Here is a tiny trained network, its code and every weight. The questions are about switching its units off for an input and a class, where a switched-off unit gives its printed mean instead of its output.

import numpy as np


def w(rows, s, z=0):
    codes = np.array(rows[::2]) - 128.0
    scale = np.full(codes.shape[1], s)
    scale[-1] = z or s
    return codes * scale


def norm(h):
    return h / np.sqrt((h * h).mean(-1, keepdims=True) + 1e-5)


def f(y):
    return y / 2 * (1 + np.tanh(0.7978845608 * (y + 0.044715 * y**3)))


def log_softmax(a):
    a = a - a.max(-1, keepdims=True)
    return a - np.log(np.exp(a).sum(-1, keepdims=True))


def net(x, mask):
    res = np.array(x, float).reshape(1, 2) / 4 @ E
    u = 0
    for l in range(2):
        y = f(norm(res) @ A[l][:, :-1].T + A[l][:, -1])
        res = res + np.where(mask[u : u + 7], y, B[l][:, -1]) @ B[l][:, :-1]
        u += 7
    return log_softmax(norm(res)[-1] @ U[:, :-1].T + U[:, -1])


A, B = {}, {}
E = w([
[184,73,188,124,106,81,194,164,170,254,94,137],'x0',
[116,242,119,58,40,48,188,28,97,82,107,89],'x1',
],0.0069)
A[0] = w([
[83,57,74,178,143,160,83,137,88,135,222,151,166],'L0N1',
[108,65,91,181,188,194,173,148,107,100,164,182,61],'L0N2',
[81,111,133,104,99,80,225,125,154,158,77,154,254],'L0N3',
[183,202,154,112,73,79,211,87,155,131,70,86,105],'L0N4',
[170,81,121,198,255,192,99,183,148,119,83,120,115],'L0N5',
[114,143,49,156,80,143,102,48,46,72,154,88,47],'L0N6',
[229,122,168,83,77,19,232,139,128,185,73,140,142],'L0N7',
],0.0062,0.0014)
B[0] = w([
[184,116,166,149,89,16,104,119,96,104,113,104,214],'L0N1',
[192,100,127,183,117,152,101,134,180,58,117,64,202],'L0N2',
[116,188,150,161,36,116,133,131,147,79,108,148,178],'L0N3',
[210,102,62,239,109,98,1,136,193,101,119,140,209],'L0N4',
[100,72,234,115,156,116,100,178,219,110,154,93,254],'L0N5',
[118,160,109,73,99,227,168,131,87,228,113,158,215],'L0N6',
[160,139,166,148,112,110,200,57,22,114,114,83,228],'L0N7',
],0.0074,0.0093)
A[1] = w([
[122,93,156,137,241,114,110,163,164,134,162,101,127],'L1N1',
[133,133,92,147,129,147,15,69,159,122,161,178,57],'L1N2',
[116,92,226,150,161,155,225,154,124,211,145,170,107],'L1N3',
[138,48,132,126,179,86,76,160,146,109,165,146,68],'L1N4',
[138,137,140,107,128,139,175,101,24,150,117,100,234],'L1N5',
[102,95,97,166,212,149,33,201,161,143,161,174,4],'L1N6',
[74,190,2,97,97,174,128,112,107,154,160,199,9],'L1N7',
],0.0079,0.0016)
B[1] = w([
[100,192,94,117,2,147,64,82,239,67,147,162,254],'L1N1',
[103,129,164,74,168,141,201,200,130,167,161,103,163],'L1N2',
[127,152,47,21,207,127,169,162,39,87,155,170,191],'L1N3',
[76,177,138,152,88,108,50,43,228,96,194,75,244],'L1N4',
[70,121,62,163,149,140,58,138,151,200,72,135,207],'L1N5',
[116,68,223,238,103,71,57,52,96,235,27,70,206],'L1N6',
[60,102,119,106,242,175,158,116,209,97,166,165,252],'L1N7',
],0.0078,0.0071)
U = w([
[168,178,87,242,13,83,146,84,96,164,109,146,203],'0',
[116,100,188,167,103,99,51,122,234,122,171,89,239],'1',
[67,181,57,87,224,200,140,109,170,132,156,161,209],'2',
[122,120,131,123,101,188,92,166,70,173,140,99,41],'3',
[137,116,151,11,148,94,160,175,153,70,225,153,1],'4',
[151,122,105,80,192,88,206,163,6,181,104,158,60],'5',
],0.014,0.0025)

Each question gives the input, the list of numbers given to net, and the class t.
The units are the neurons (one row each of A and B). Each row of codes is followed by its name. A weight is (code - 128) times the scale printed after its matrix; where a second scale follows, it is the last column's (A, B and U).
mask holds one flag per neuron, layer by layer. A switched-off neuron (its flag False) gives its mean, the last column of its row in B, instead of its output. The means were averaged over made-up inputs and are rounded, as every weight is.
A unit's drop is (log p(t) with every unit on - log p(t) with that unit switched off) / (log p(t) with every unit on - log p(t) with every unit switched off).
The circuit of an input: a set's keep is (log p(t) with only the set's units on - log p(t) with every unit switched off) / (log p(t) with every unit on - log p(t) with every unit switched off). Starting from the 12 units with the biggest drops (on a tie, the unit counted first), units are removed one at a time, each time the one whose removal leaves the highest keep (on an exact tie, the one counted first), for as long as the keep stays at least 0.8.
circuit, biggest first: the units of the circuit, biggest drop first
top k neurons: the k neurons with the biggest drops, biggest first
top k neurons in layer l: the k neurons of layer l with the biggest drops, biggest first
drop when u is switched off: that unit's drop, to one decimal
input [5,-4], class 4: circuit, biggest first : L0N4; L1N3
input [8,-5], class 4: top 3 neurons : L1N3; L0N4; L0N6
input [5,-3], class 4: top 2 neurons : L1N3; L0N6
input [-2,8], class 2: top 3 neurons : L0N1; L0N6; L1N7
input [4,-3], class 4: top neuron : L0N4
input [-8,-1], class 2: top 2 neurons in layer 0 : L0N6; L0N5
input [-1,0], class 2: top 2 neurons in layer 0 : L0N6; L0N5
input [8,-4], class 5: top 2 neurons in layer 0 : L0N7; L0N4
input [6,-1], class 5: top 2 neurons : L1N3; L1N1
input [-7,-1], class 2: drop when L0N6 is switched off : 0.9
input [-2,6], class 2: drop when L0N1 is switched off : 0.3
input [-4,7], class 2: drop when L0N6 is switched off : 0.0
